Below are the code and all the weights of a small trained network. Each question names an input and a class and asks about switching units off, where a switched-off unit gives its printed mean instead of its output.

import numpy as np


def w(rows, s, z=0):
    codes = np.array(rows[::2]) - 128.0
    scale = np.full(codes.shape[1], s)
    scale[-1] = z or s
    return codes * scale


def norm(h):
    return h / np.sqrt((h * h).mean(-1, keepdims=True) + 1e-5)


def f(y):
    return y / 2 * (1 + np.tanh(0.7978845608 * (y + 0.044715 * y**3)))


def log_softmax(a):
    a = a - a.max(-1, keepdims=True)
    return a - np.log(np.exp(a).sum(-1, keepdims=True))


def net(x, mask):
    res = np.array(x, float).reshape(1, 2) / 4 @ E
    u = 0
    for l in range(4):
        y = f(norm(res) @ A[l][:, :-1].T + A[l][:, -1])
        res = res + np.where(mask[u : u + 5], y, B[l][:, -1]) @ B[l][:, :-1]
        u += 5
    return log_softmax(norm(res)[-1] @ U[:, :-1].T + U[:, -1])


A, B = {}, {}
E = w([
[163,252,93,179,96,184,130,60,88,102],'x0',
[136,216,138,106,200,170,243,117,194,134],'x1',
],0.003)
A[0] = w([
[37,23,251,58,89,70,134,206,222,175,229],'L0N0',
[55,147,143,147,121,128,32,175,87,66,185],'L0N1',
[143,219,173,101,246,188,231,97,177,144,253],'L0N2',
[123,144,37,178,91,180,110,198,215,100,11],'L0N3',
[141,100,106,73,121,92,30,76,75,114,131],'L0N4',
],0.0019,0.00059)
B[0] = w([
[152,196,105,177,55,121,167,77,72,154,253],'L0N0',
[146,210,116,128,104,97,134,92,236,80,161],'L0N1',
[47,113,151,206,90,156,78,90,165,142,230],'L0N2',
[147,123,162,119,109,131,125,161,135,170,115],'L0N3',
[37,144,135,173,218,108,149,4,155,159,165],'L0N4',
],0.0029,0.0024)
A[1] = w([
[141,174,109,94,204,143,195,155,152,101,128],'L1N0',
[129,71,125,3,127,103,140,200,134,135,52],'L1N1',
[127,99,150,75,139,89,114,177,172,153,98],'L1N2',
[139,91,126,122,132,142,95,144,99,106,51],'L1N3',
[148,111,112,155,106,89,122,93,89,102,255],'L1N4',
],0.0048,0.00095)
B[1] = w([
[122,2,164,18,116,155,18,123,153,180,180],'L1N0',
[124,189,102,137,163,64,179,151,49,91,192],'L1N1',
[204,242,141,198,194,139,138,87,83,102,168],'L1N2',
[94,111,142,93,149,164,148,15,168,109,126],'L1N3',
[103,158,158,92,140,204,167,186,197,128,254],'L1N4',
],0.0037,0.0025)
A[2] = w([
[115,59,70,138,63,106,2,105,61,45,10],'L2N0',
[186,66,105,115,66,115,179,183,179,109,2],'L2N1',
[113,94,131,138,26,79,74,152,94,123,44],'L2N2',
[52,6,148,129,203,101,80,188,175,103,118],'L2N3',
[42,184,112,155,64,171,153,154,164,117,76],'L2N4',
],0.003,0.00088)
B[2] = w([
[93,127,215,27,133,229,197,31,246,182,215],'L2N0',
[180,140,61,215,128,159,140,157,181,134,90],'L2N1',
[115,169,114,145,201,200,175,162,205,206,169],'L2N2',
[197,253,108,164,64,168,96,123,109,101,194],'L2N3',
[168,43,112,126,161,78,140,222,61,194,253],'L2N4',
],0.0031,0.002)
A[3] = w([
[147,2,69,165,160,74,116,216,124,162,31],'L3N0',
[85,130,144,127,188,20,193,98,84,56,104],'L3N1',
[149,166,128,84,40,131,93,96,191,38,7],'L3N2',
[169,214,68,141,85,179,119,77,64,117,72],'L3N3',
[109,131,172,70,158,171,127,109,241,141,135],'L3N4',
],0.0042,0.0011)
B[3] = w([
[116,50,85,128,221,182,162,210,119,204,187],'L3N0',
[141,187,209,151,3,81,82,200,64,129,192],'L3N1',
[174,118,120,140,208,119,186,153,139,154,137],'L3N2',
[130,107,187,129,89,13,118,222,77,124,180],'L3N3',
[58,53,108,98,88,142,95,61,208,117,255],'L3N4',
],0.0048,0.0037)
U = w([
[59,92,148,78,85,184,101,2,254,143,196],'0',
[148,186,207,143,48,33,125,198,10,131,196],'1',
[137,54,61,155,223,191,169,206,90,209,156],'2',
[196,132,94,154,172,131,127,79,111,56,3],'3',
[196,145,86,145,176,124,127,60,101,81,2],'4',
[169,148,88,142,166,120,131,68,99,98,29],'5',
[176,147,81,158,141,132,145,67,101,100,20],'6',
],0.0094,0.0045)

Each question gives the input, the list of numbers given to net, and the class t.
The units are the neurons (one row each of A and B). Each row of codes is followed by its name. A weight is (code - 128) times the scale printed after its matrix; where a second scale follows, it is the last column's (A, B and U).
mask holds one flag per neuron, layer by layer. A switched-off neuron (its flag False) gives its mean, the last column of its row in B, instead of its output. The means were averaged over made-up inputs and are rounded, as every weight is.
A unit's drop is (log p(t) with every unit on - log p(t) with that unit switched off) / (log p(t) with every unit on - log p(t) with every unit switched off).
The circuit of an input: a set's keep is (log p(t) with only the set's units on - log p(t) with every unit switched off) / (log p(t) with every unit on - log p(t) with every unit switched off). Starting from the 12 units with the biggest drops (on a tie, the unit counted first), units are removed one at a time, each time the one whose removal leaves the highest keep (on an exact tie, the one counted first), for as long as the keep stays at least 0.8.
units of the circuit, in order: the units of the circuit, biggest drop first
most important unit: the unit with the biggest drop
top k neurons: the k neurons with the biggest drops, biggest first
top k neurons in layer l: the k neurons of layer l with the biggest drops, biggest first
drop of u: that unit's drop, to one decimal
input [8,3], class 1: units of the circuit, in order => (L3N3)
input [-8,-8], class 0: top 2 neurons => (L2N0, L2N4)
input [-3,-3], class 2: top 2 neurons => (L0N0, L1N4)
input [-2,-3], class 2: top 3 neurons => (L0N0, L1N4, L1N0)
input [1,3], class 2: top 2 neurons => (L0N2, L2N0)
input [5,4], class 1: top 2 neurons => (L2N0, L0N2)
input [3,-1], class 2: top 4 neurons => (L1N2, L2N4, L0N0, L2N3)
input [-6,5], class 1: top 4 neurons => (L1N1, L1N4, L2N0, L1N2)
input [-7,-7], class 0: top 2 neurons => (L2N0, L0N0)
input [-2,3], class 2: top 3 neurons => (L0N2, L2N0, L0N0)
input [-5,4], class 1: top 2 neurons => (L1N4, L1N1)
input [1,-1], class 2: top 2 neurons => (L2N0, L1N0)
input [0,1], class 2: drop of L2N4 => 1.4
input [0,-3], class 2: most important unit => L1N4
input [-5,-5], class 0: drop of L2N2 => 4.3
input [0,0], class 2: drop of L1N0 => 0.2
input [2,-2], class 2: top 2 neurons in layer 1 => (L1N2, L1N0)
